data = [[130, 141, 130, 124], [116, 135, 120, 137], [122, 125, 131, 111], [121, 128, 126, 125], [119, 126, 117, 119], [128, 128, 128, 128], [118, 135, 121, 142], [127, 144, 143, 133], [115, 121, 126, 128], [135, 123, 139, 100], [128, 132, 128, 126], [132, 140, 136, 131], [130, 127, 131, 114], [122, 113, 119, 124], [123, 128, 129, 114], [129, 128, 127, 127]]
The entry just right of the largest entry is 143
Read off the largest entry.
144
The entry just left of 141: 130
The entry just left of 117 is 126

array([102, 114, 121, 114, 105, 126, 122, 117])
The entry just left of 126 is 105
The entry just right of 121 -> 114

[[150 123 120 138 126 115 122 143 138 115 132 124]
 [131 130 116 122 135 113 123 125 129 142 124 131]
 [129 139 129 114 127 113 131 135 111 113 127 137]
 [111 109 119 134 124 137 147  98 118 121 119 123]
 [127 123 137 121 113 131 149 101 118 130 120 136]
 [125 143 127 132 111 122 142 121 125 114 132 122]
 [110 129 122 144 127 124 131 128 113 130 115 135]
 [126 125 119 134 139 131 137 109 128 127 147 112]]
Rows and columns are numbered from 1.
The bottom-right entry is 112
The top-right entry is 124
Find the entry directly above the smallest entry.
A: 135
The entry in row 2 and column 1 is 131
The entry at row 1, column 3 is 120
Find the entry just right of the smallest entry.
A: 118
The entry at row 1, column 1: 150
Find the bottom-left entry.
A: 126
The entry at row 1, column 2: 123
The entry in row 3 and column 1 -> 129
The entry at row 2, column 2 -> 130
The entry directly below the smallest entry is 101
The minimum -> 98
Find the entry just left of the smallest entry.
A: 147
